Below are the code and all the weights of a small trained network. Each question names an input and a class and asks about switching units off, where a switched-off unit gives its printed mean instead of its output.

import numpy as np


def w(rows, s, z=0):
    codes = np.array(rows[::2]) - 128.0
    scale = np.full(codes.shape[1], s)
    scale[-1] = z or s
    return codes * scale


def norm(h):
    return h / np.sqrt((h * h).mean(-1, keepdims=True) + 1e-5)


def f(y):
    return y / 2 * (1 + np.tanh(0.7978845608 * (y + 0.044715 * y**3)))


def log_softmax(a):
    a = a - a.max(-1, keepdims=True)
    return a - np.log(np.exp(a).sum(-1, keepdims=True))


def net(x, mask):
    res = np.array(x, float).reshape(1, 2) / 4 @ E
    u = 0
    for l in range(4):
        y = f(norm(res) @ A[l][:, :-1].T + A[l][:, -1])
        res = res + np.where(mask[u : u + 3], y, B[l][:, -1]) @ B[l][:, :-1]
        u += 3
    return log_softmax(norm(res)[-1] @ U[:, :-1].T + U[:, -1])


A, B = {}, {}
E = w([
[88,206,133,153,105,44,150,172,85,3,174],'x0',
[134,121,125,189,249,97,175,196,209,133,105],'x1',
],0.012)
A[0] = w([
[160,85,133,147,181,176,120,160,163,153,114,252],'L0N1',
[180,126,117,230,210,35,207,254,178,143,93,178],'L0N2',
[184,101,66,155,141,174,188,108,147,149,84,8],'L0N3',
],0.0083,0.0018)
B[0] = w([
[105,71,117,93,133,176,177,127,229,179,53,182],'L0N1',
[168,232,82,154,104,126,165,172,70,159,144,251],'L0N2',
[97,116,147,95,151,67,90,10,112,135,42,157],'L0N3',
],0.012,0.015)
A[1] = w([
[146,110,121,131,247,111,111,124,200,152,79,10],'L1N1',
[81,33,188,112,148,119,82,108,166,116,120,3],'L1N2',
[120,161,150,168,127,73,129,170,73,47,194,205],'L1N3',
],0.012,0.0038)
B[1] = w([
[87,106,111,80,127,151,129,114,72,65,227,177],'L1N1',
[228,170,250,228,110,44,72,158,184,92,144,146],'L1N2',
[25,95,129,87,91,173,85,39,106,134,171,249],'L1N3',
],0.015,0.014)
A[2] = w([
[86,67,92,131,128,121,156,118,102,97,191,30],'L2N1',
[49,194,118,234,149,100,128,184,112,6,205,143],'L2N2',
[84,119,199,98,151,131,97,131,150,85,157,2],'L2N3',
],0.011,0.0037)
B[2] = w([
[144,98,190,180,76,144,166,176,245,139,211,203],'L2N1',
[77,2,113,27,99,198,149,66,83,111,223,255],'L2N2',
[185,145,70,205,137,122,44,145,192,153,79,168],'L2N3',
],0.0099,0.007)
A[3] = w([
[128,121,104,137,151,91,98,123,143,118,127,74],'L3N1',
[102,168,183,116,63,74,51,133,96,8,131,1],'L3N2',
[97,178,127,110,39,134,102,105,1,63,189,209],'L3N3',
],0.0099,0.0041)
B[3] = w([
[164,132,103,105,186,119,147,104,125,239,94,122],'L3N1',
[138,103,162,161,129,109,111,107,100,195,76,147],'L3N2',
[83,135,50,105,117,190,254,80,123,158,115,252],'L3N3',
],0.019)
U = w([
[128,126,155,179,92,132,104,186,171,67,181,114],'0',
[214,65,227,127,82,115,15,50,167,144,71,116],'1',
[151,159,170,170,119,75,97,145,107,88,130,13],'2',
[36,104,92,93,118,207,177,66,121,143,126,209],'3',
[107,142,173,161,145,88,62,190,95,69,123,8],'4',
[123,140,168,149,129,78,98,160,118,47,117,2],'5',
[202,251,98,217,182,69,170,244,118,111,112,145],'6',
],0.014,0.0047)

Each question gives the input, the list of numbers given to net, and the class t.
The units are the neurons (one row each of A and B). Each row of codes is followed by its name. A weight is (code - 128) times the scale printed after its matrix; where a second scale follows, it is the last column's (A, B and U).
mask holds one flag per neuron, layer by layer. A switched-off neuron (its flag False) gives its mean, the last column of its row in B, instead of its output. The means were averaged over made-up inputs and are rounded, as every weight is.
A unit's drop is (log p(t) with every unit on - log p(t) with that unit switched off) / (log p(t) with every unit on - log p(t) with every unit switched off).
The circuit of an input: a set's keep is (log p(t) with only the set's units on - log p(t) with every unit switched off) / (log p(t) with every unit on - log p(t) with every unit switched off). Starting from all 12 units, units are removed one at a time, each time the one whose removal leaves the highest keep (on an exact tie, the one counted first), for as long as the keep stays at least 0.8.
circuit, biggest first: the units of the circuit, biggest drop first
most important unit: the unit with the biggest drop
top k neurons: the k neurons with the biggest drops, biggest first
drop of u: that unit's drop, to one decimal
input [-6,-1], class 1: circuit, biggest first -> (L0N2, L3N3, L1N2)
input [0,1], class 6: most important unit -> L0N2
input [0,2], class 6: circuit, biggest first -> (L0N2, L0N1, L1N3)
input [-6,-5], class 1: top 3 neurons -> (L3N3, L0N2, L1N3)
input [-6,-2], class 1: circuit, biggest first -> (L3N3, L0N2, L1N2)
input [-6,2], class 1: top 4 neurons -> (L3N3, L0N2, L1N2, L0N3)
input [-3,6], class 6: circuit, biggest first -> (L1N3, L3N3)
input [0,5], class 6: top 2 neurons -> (L0N2, L0N1)
input [-3,7], class 6: top 3 neurons -> (L0N2, L1N3, L3N3)
input [-5,-3], class 1: drop of L3N2 -> 0.0
input [0,7], class 6: drop of L0N2 -> 0.9
input [-1,-1], class 1: drop of L0N2 -> 1.0
input [-8,-4], class 1: drop of L0N2 -> 0.1
input [-8,-6], class 1: most important unit -> L3N3
